Below are the code and all the weights of a small trained network. Each question names an input and a class and asks about switching units off, where a switched-off unit gives its printed mean instead of its output.

import numpy as np


def w(rows, s, z=0):
    codes = np.array(rows[::2]) - 128.0
    scale = np.full(codes.shape[1], s)
    scale[-1] = z or s
    return codes * scale


def f(y):
    return y / 2 * (1 + np.tanh(0.7978845608 * (y + 0.044715 * y**3)))


def log_softmax(a):
    a = a - a.max(-1, keepdims=True)
    return a - np.log(np.exp(a).sum(-1, keepdims=True))


def net(x, mask):
    res = np.array(x, float).reshape(1, 8) / 4 @ E
    y = f(res @ A[0][:, :-1].T + A[0][:, -1])
    res = res + np.where(mask, y, B[0][:, -1]) @ B[0][:, :-1]
    return log_softmax(res[-1] @ U[:, :-1].T + U[:, -1])


A, B = {}, {}
E = w([
[82,241,72,156,189,103,206,65,148,106,139,118],'x0',
[87,150,177,133,179,144,109,159,115,173,111,2],'x1',
[86,193,163,110,24,147,46,50,137,86,161,106],'x2',
[204,190,143,169,182,147,83,161,42,128,191,150],'x3',
[189,95,127,156,192,141,60,33,165,101,90,126],'x4',
[96,167,122,93,196,120,60,235,192,29,101,162],'x5',
[134,128,128,120,126,140,136,128,129,124,126,126],'x6',
[104,76,193,172,133,124,182,119,144,36,179,125],'x7',
],0.0061)
A[0] = w([
[83,144,116,134,140,111,78,188,124,82,101,161,55],'N0',
[149,133,109,112,131,211,167,79,111,171,122,138,79],'N1',
[136,93,141,153,111,155,187,76,94,176,154,144,56],'N2',
[74,161,2,38,106,159,99,172,84,217,147,140,105],'N3',
[154,106,163,143,102,98,175,66,78,178,146,110,22],'N4',
[91,189,57,124,178,138,173,76,130,111,153,123,29],'N5',
[168,115,70,175,44,164,125,48,93,247,126,73,107],'N6',
[163,223,68,59,129,125,39,108,144,221,47,116,99],'N7',
[107,172,120,67,69,139,83,89,129,105,142,92,78],'N8',
[47,119,129,72,56,112,170,84,204,98,46,101,159],'N9',
[127,20,152,83,51,174,42,178,172,169,124,161,84],'N10',
[128,133,104,70,145,90,115,142,139,70,106,244,104],'N11',
[107,182,156,101,73,131,182,201,120,170,153,156,56],'N12',
[82,160,138,100,85,133,165,185,116,149,148,136,94],'N13',
[159,122,38,90,78,97,107,94,120,135,101,255,118],'N14',
[159,82,81,153,158,94,176,169,101,126,81,116,27],'N15',
[186,189,152,179,157,160,96,154,78,140,207,156,16],'N16',
[119,104,131,107,96,129,148,127,219,145,100,116,69],'N17',
[104,181,125,114,85,190,56,112,161,110,140,128,116],'N18',
[48,165,200,174,70,149,85,111,128,72,173,141,149],'N19',
[123,92,116,106,106,133,102,120,129,123,105,156,13],'N20',
[86,203,119,153,156,91,176,90,121,79,63,123,169],'N21',
[149,149,204,165,161,110,128,145,46,72,191,152,114],'N22',
[57,148,119,100,64,110,162,205,95,165,177,137,191],'N23',
[81,217,43,162,158,109,149,83,143,162,172,146,60],'N24',
[102,85,84,81,108,103,140,123,148,109,106,79,54],'N25',
[81,158,162,121,184,174,91,155,136,183,75,16,108],'N26',
[75,80,190,168,151,130,185,117,150,51,216,77,85],'N27',
[140,164,184,160,155,133,139,138,148,155,93,65,45],'N28',
[75,85,127,98,114,159,146,113,193,144,106,125,43],'N29',
[122,101,95,114,121,118,150,89,98,144,160,100,128],'N30',
[152,70,153,127,89,127,78,161,109,134,131,138,40],'N31',
[134,173,108,158,130,96,153,121,151,129,128,110,77],'N32',
[110,129,208,210,117,106,165,137,161,84,171,142,78],'N33',
[167,108,98,173,183,172,23,23,172,127,19,115,123],'N34',
[173,213,89,184,119,142,68,164,90,158,187,126,141],'N35',
[102,105,175,118,156,144,100,140,114,127,142,12,106],'N36',
[185,46,187,81,100,201,61,187,63,153,123,125,63],'N37',
[110,137,128,80,177,159,103,154,134,69,105,144,27],'N38',
[141,103,69,141,236,90,186,199,161,170,103,168,66],'N39',
[115,145,117,93,158,138,66,195,187,92,100,167,56],'N40',
[108,176,157,94,86,128,98,80,119,94,146,121,73],'N41',
[130,67,104,73,101,79,101,165,99,123,179,175,10],'N42',
[69,81,85,124,105,118,158,118,179,185,24,127,76],'N43',
[159,103,82,161,82,156,164,139,156,75,178,217,106],'N44',
[176,118,138,131,105,108,161,87,109,181,151,113,31],'N45',
[173,95,167,127,168,130,201,177,123,132,77,126,145],'N46',
[101,208,115,83,176,154,57,199,228,86,134,96,86],'N47',
],0.0087,0.012)
B[0] = w([
[158,128,164,190,63,90,124,167,133,81,97,85,134],'N0',
[120,134,118,149,81,105,112,188,140,86,145,126,132],'N1',
[119,142,125,189,54,102,103,190,116,77,111,62,143],'N2',
[152,94,149,46,127,217,126,146,159,104,139,139,185],'N3',
[127,143,130,218,60,98,103,190,137,49,117,75,135],'N4',
[66,186,171,207,191,63,201,116,226,173,93,152,140],'N5',
[134,137,150,174,77,110,118,181,115,68,106,73,223],'N6',
[103,62,147,30,89,230,106,187,199,142,131,156,199],'N7',
[156,54,54,159,149,97,183,153,116,190,149,117,163],'N8',
[141,163,95,125,154,142,58,114,101,146,63,136,254],'N9',
[80,182,163,129,179,89,202,108,182,145,73,106,208],'N10',
[103,169,133,156,71,115,128,132,95,107,147,113,173],'N11',
[200,114,128,199,188,67,90,64,179,84,211,186,144],'N12',
[206,112,140,177,176,95,123,78,167,70,181,172,153],'N13',
[84,150,123,90,75,129,155,69,66,143,174,185,204],'N14',
[167,68,34,224,146,109,209,143,133,165,148,145,131],'N15',
[156,154,28,197,152,51,44,102,125,170,22,201,140],'N16',
[159,159,81,175,143,133,97,100,117,156,74,173,136],'N17',
[175,54,65,144,163,113,200,154,69,186,162,87,188],'N18',
[133,68,100,118,144,173,171,149,103,166,144,86,239],'N19',
[163,135,72,189,96,81,161,143,189,150,130,210,117],'N20',
[108,154,185,121,144,99,157,136,158,141,99,95,216],'N21',
[138,139,103,84,113,147,80,98,135,138,55,137,185],'N22',
[164,122,162,137,181,93,87,95,125,74,169,116,251],'N23',
[66,166,170,144,167,102,210,119,196,141,78,133,161],'N24',
[140,140,75,161,159,123,99,130,131,155,103,187,125],'N25',
[71,176,99,134,50,109,162,48,51,130,204,237,192],'N26',
[146,111,149,72,105,209,93,195,175,139,131,192,177],'N27',
[102,121,83,200,64,128,178,114,131,149,166,253,123],'N28',
[180,176,65,202,148,73,97,124,122,174,89,199,129],'N29',
[136,133,136,124,109,114,128,168,122,92,118,106,150],'N30',
[72,134,171,147,162,90,184,108,219,127,92,153,132],'N31',
[91,138,151,151,134,74,137,143,188,157,129,137,122],'N32',
[145,110,122,79,96,165,109,173,195,144,120,193,149],'N33',
[189,98,168,127,206,95,92,93,150,55,215,143,239],'N34',
[151,146,94,103,149,124,73,103,108,152,48,137,198],'N35',
[92,162,127,123,82,108,157,72,94,132,163,223,171],'N36',
[62,181,167,177,174,108,190,117,200,204,98,100,184],'N37',
[166,141,93,227,41,70,109,194,149,75,120,142,124],'N38',
[140,41,72,152,133,137,169,151,83,173,148,94,183],'N39',
[161,174,159,214,71,104,109,191,111,68,109,45,150],'N40',
[173,59,61,222,159,50,205,160,94,201,145,107,152],'N41',
[136,148,86,198,112,73,157,107,185,134,127,190,124],'N42',
[177,137,93,137,152,150,76,116,96,147,84,147,170],'N43',
[97,151,135,99,99,156,128,106,117,154,169,186,178],'N44',
[150,154,124,196,82,122,122,176,144,106,130,111,126],'N45',
[135,81,94,113,127,145,148,132,101,157,134,74,187],'N46',
[117,159,135,179,58,90,112,163,121,85,121,61,193],'N47',
],0.012,0.0081)
U = w([
[112,172,142,176,33,116,122,204,107,65,103,69,94],'0',
[43,194,167,138,181,110,225,130,223,170,75,125,89],'1',
[151,32,52,145,128,129,213,164,78,203,147,100,82],'2',
[62,194,113,110,11,131,171,71,61,129,188,236,86],'3',
[144,172,61,119,154,128,23,114,104,155,2,160,70],'4',
[176,108,165,142,200,101,92,95,186,35,217,156,67],'5',
[93,143,140,84,124,147,124,143,110,129,117,95,254],'6',
[120,91,138,62,73,202,128,221,215,135,113,179,135],'7',
],0.0088,0.023)

Each question gives the input, the list of numbers given to net, and the class t.
The units are the neurons (one row each of A and B). Each row of codes is followed by its name. A weight is (code - 128) times the scale printed after its matrix; where a second scale follows, it is the last column's (A, B and U).
mask holds one flag per neuron, in row order. A switched-off neuron (its flag False) gives its mean, the last column of its row in B, instead of its output. The means were averaged over made-up inputs and are rounded, as every weight is.
A unit's drop is (log p(t) with every unit on - log p(t) with that unit switched off) / (log p(t) with every unit on - log p(t) with every unit switched off).
The circuit of an input: a set's keep is (log p(t) with only the set's units on - log p(t) with every unit switched off) / (log p(t) with every unit on - log p(t) with every unit switched off). Starting from the 12 units with the biggest drops (on a tie, the unit counted first), units are removed one at a time, each time the one whose removal leaves the highest keep (on an exact tie, the one counted first), for as long as the keep stays at least 0.8.
circuit, biggest first: the units of the circuit, biggest drop first
most important unit: the unit with the biggest drop
k most important neurons: the k neurons with the biggest drops, biggest first
drop when u is switched off: that unit's drop, to one decimal
input [5,-2,-3,-3,5,1,-5,2], class 1: most important unit	N23
input [5,-4,3,-7,6,6,-6,-8], class 7: 4 most important neurons	(N7, N23, N35, N3)
input [1,4,-7,-8,0,-5,4,-1], class 4: circuit, biggest first	(N43, N9)
input [-6,3,7,-3,-6,7,-1,0], class 0: 3 most important neurons	(N47, N40, N0)
input [-6,5,2,7,-4,-6,4,8], class 7: 2 most important neurons	(N27, N33)
input [1,1,-2,5,-3,-2,-2,-6], class 7: circuit, biggest first	(N7, N3)
input [-8,2,5,-6,-8,0,-4,8], class 1: 3 most important neurons	(N10, N34, N37)
input [-1,4,8,5,2,7,-7,-4], class 2: 3 most important neurons	(N18, N8, N19)
input [-4,-2,-4,1,3,-6,7,8], class 7: circuit, biggest first	(N27, N33)
input [6,8,5,8,-6,7,4,-6], class 3: 2 most important neurons	(N26, N36)
input [3,-2,-3,-3,2,1,4,5], class 7: circuit, biggest first	(N27, N23)
input [-5,3,2,3,0,4,2,-1], class 1: circuit, biggest first	(N37, N10)
input [7,-5,7,1,3,-2,-7,-7], class 1: 2 most important neurons	(N24, N5)
input [-2,7,-8,1,2,7,-2,0], class 2: circuit, biggest first	(N39)
input [-6,-4,-2,8,-6,3,-5,-6], class 4: 2 most important neurons	(N35, N16)
input [4,2,8,2,1,2,3,8], class 2: 2 most important neurons	(N41, N19)
input [-3,5,2,3,-6,-6,-1,3], class 0: 2 most important neurons	(N34, N6)
input [-6,6,-6,-5,7,-6,-4,-1], class 5: 2 most important neurons	(N34, N19)
input [5,-1,7,-7,-1,2,0,-2], class 2: 4 most important neurons	(N18, N8, N41, N19)
input [6,1,-7,-6,8,8,0,7], class 0: most important unit	N47
input [-6,-4,4,-3,-8,5,3,4], class 5: 3 most important neurons	(N23, N13, N12)
input [7,0,-8,-2,8,5,2,-7], class 2: 2 most important neurons	(N39, N23)
input [-8,-6,0,-4,-8,-1,-4,-6], class 1: drop when N37 is switched off	0.5
input [-1,-3,8,2,0,-1,-7,8], class 2: drop when N19 is switched off	0.4
input [-3,-6,4,6,1,-7,-6,-1], class 0: drop when N6 is switched off	0.6
input [6,4,6,1,4,5,0,7], class 7: drop when N33 is switched off	0.4
input [0,8,6,0,0,-5,-4,5], class 3: circuit, biggest first	(N36)
